Here is a tiny trained network, its code and every weight. The questions are about switching its units off for an input and a class, where a switched-off unit gives its printed mean instead of its output.

import numpy as np


def w(rows, s, z=0):
    codes = np.array(rows[::2]) - 128.0
    scale = np.full(codes.shape[1], s)
    scale[-1] = z or s
    return codes * scale


def norm(h):
    return h / np.sqrt((h * h).mean(-1, keepdims=True) + 1e-5)


def f(y):
    return y / 2 * (1 + np.tanh(0.7978845608 * (y + 0.044715 * y**3)))


def log_softmax(a):
    a = a - a.max(-1, keepdims=True)
    return a - np.log(np.exp(a).sum(-1, keepdims=True))


def net(x, mask):
    res = np.array(x, float).reshape(1, 6) / 4 @ E
    u = 0
    for l in range(3):
        y = f(norm(res) @ A[l][:, :-1].T + A[l][:, -1])
        res = res + np.where(mask[u : u + 7], y, B[l][:, -1]) @ B[l][:, :-1]
        u += 7
    return log_softmax(norm(res)[-1] @ U[:, :-1].T + U[:, -1])


A, B = {}, {}
E = w([
[146,133,97],'x0',
[115,124,150],'x1',
[139,131,109],'x2',
[141,8,98],'x3',
[208,102,181],'x4',
[137,130,114],'x5',
],0.011)
A[0] = w([
[88,114,170,126],'L0N0',
[8,172,59,250],'L0N1',
[129,89,101,57],'L0N2',
[83,107,146,109],'L0N3',
[119,184,162,223],'L0N4',
[123,161,118,171],'L0N5',
[156,88,134,151],'L0N6',
],0.016,0.0015)
B[0] = w([
[180,133,41,142],'L0N0',
[222,9,13,254],'L0N1',
[48,133,151,150],'L0N2',
[119,98,97,144],'L0N3',
[104,213,148,181],'L0N4',
[145,198,91,145],'L0N5',
[74,150,213,157],'L0N6',
],0.014,0.0096)
A[1] = w([
[191,144,202,96],'L1N0',
[227,145,232,125],'L1N1',
[121,178,205,86],'L1N2',
[123,143,133,67],'L1N3',
[168,134,109,31],'L1N4',
[92,7,86,251],'L1N5',
[117,127,81,117],'L1N6',
],0.016,0.002)
B[1] = w([
[151,63,37,171],'L1N0',
[86,13,4,198],'L1N1',
[189,152,110,174],'L1N2',
[127,140,123,123],'L1N3',
[164,96,117,138],'L1N4',
[33,200,156,252],'L1N5',
[142,77,153,151],'L1N6',
],0.015,0.012)
A[2] = w([
[76,180,106,254],'L2N0',
[170,139,168,79],'L2N1',
[218,102,213,109],'L2N2',
[98,113,70,153],'L2N3',
[13,106,177,237],'L2N4',
[250,158,86,144],'L2N5',
[149,138,153,73],'L2N6',
],0.015,0.0028)
B[2] = w([
[200,84,184,198],'L2N0',
[116,121,59,111],'L2N1',
[130,62,109,115],'L2N2',
[150,71,150,255],'L2N3',
[183,252,155,241],'L2N4',
[63,177,228,251],'L2N5',
[116,115,95,109],'L2N6',
],0.019,0.0076)
U = w([
[188,190,248,248],'0',
[203,5,102,8],'1',
],0.012,0.00017)

Each question gives the input, the list of numbers given to net, and the class t.
The units are the neurons (one row each of A and B). Each row of codes is followed by its name. A weight is (code - 128) times the scale printed after its matrix; where a second scale follows, it is the last column's (A, B and U).
mask holds one flag per neuron, layer by layer. A switched-off neuron (its flag False) gives its mean, the last column of its row in B, instead of its output. The means were averaged over made-up inputs and are rounded, as every weight is.
A unit's drop is (log p(t) with every unit on - log p(t) with that unit switched off) / (log p(t) with every unit on - log p(t) with every unit switched off).
most important unit: the unit with the biggest drop
k most important neurons: the k neurons with the biggest drops, biggest first
drop of u: that unit's drop, to one decimal
input [6,-7,1,5,-5,4], class 0: 2 most important neurons -> [L1N5 L1N1]
input [-1,8,7,-1,2,8], class 1: most important unit -> L1N1
input [5,8,-5,-6,7,1], class 1: 3 most important neurons -> [L1N1 L1N0 L2N4]
input [2,-3,8,6,-6,-1], class 0: 4 most important neurons -> [L1N5 L1N0 L1N1 L2N4]
input [5,-7,-3,-5,-8,7], class 1: 2 most important neurons -> [L0N1 L2N4]
input [-5,7,5,-2,3,-5], class 1: 3 most important neurons -> [L1N1 L0N2 L0N1]
input [6,-8,-3,-3,-7,-2], class 1: 2 most important neurons -> [L0N1 L2N4]
input [7,-1,-5,8,-7,1], class 0: 3 most important neurons -> [L1N5 L1N1 L2N4]
input [-2,-1,-3,7,5,4], class 0: drop of L2N4 -> 0.1
input [-6,7,-7,-1,3,-7], class 1: drop of L1N1 -> 1.1
input [-7,-2,2,2,-2,4], class 0: drop of L1N0 -> 0.8
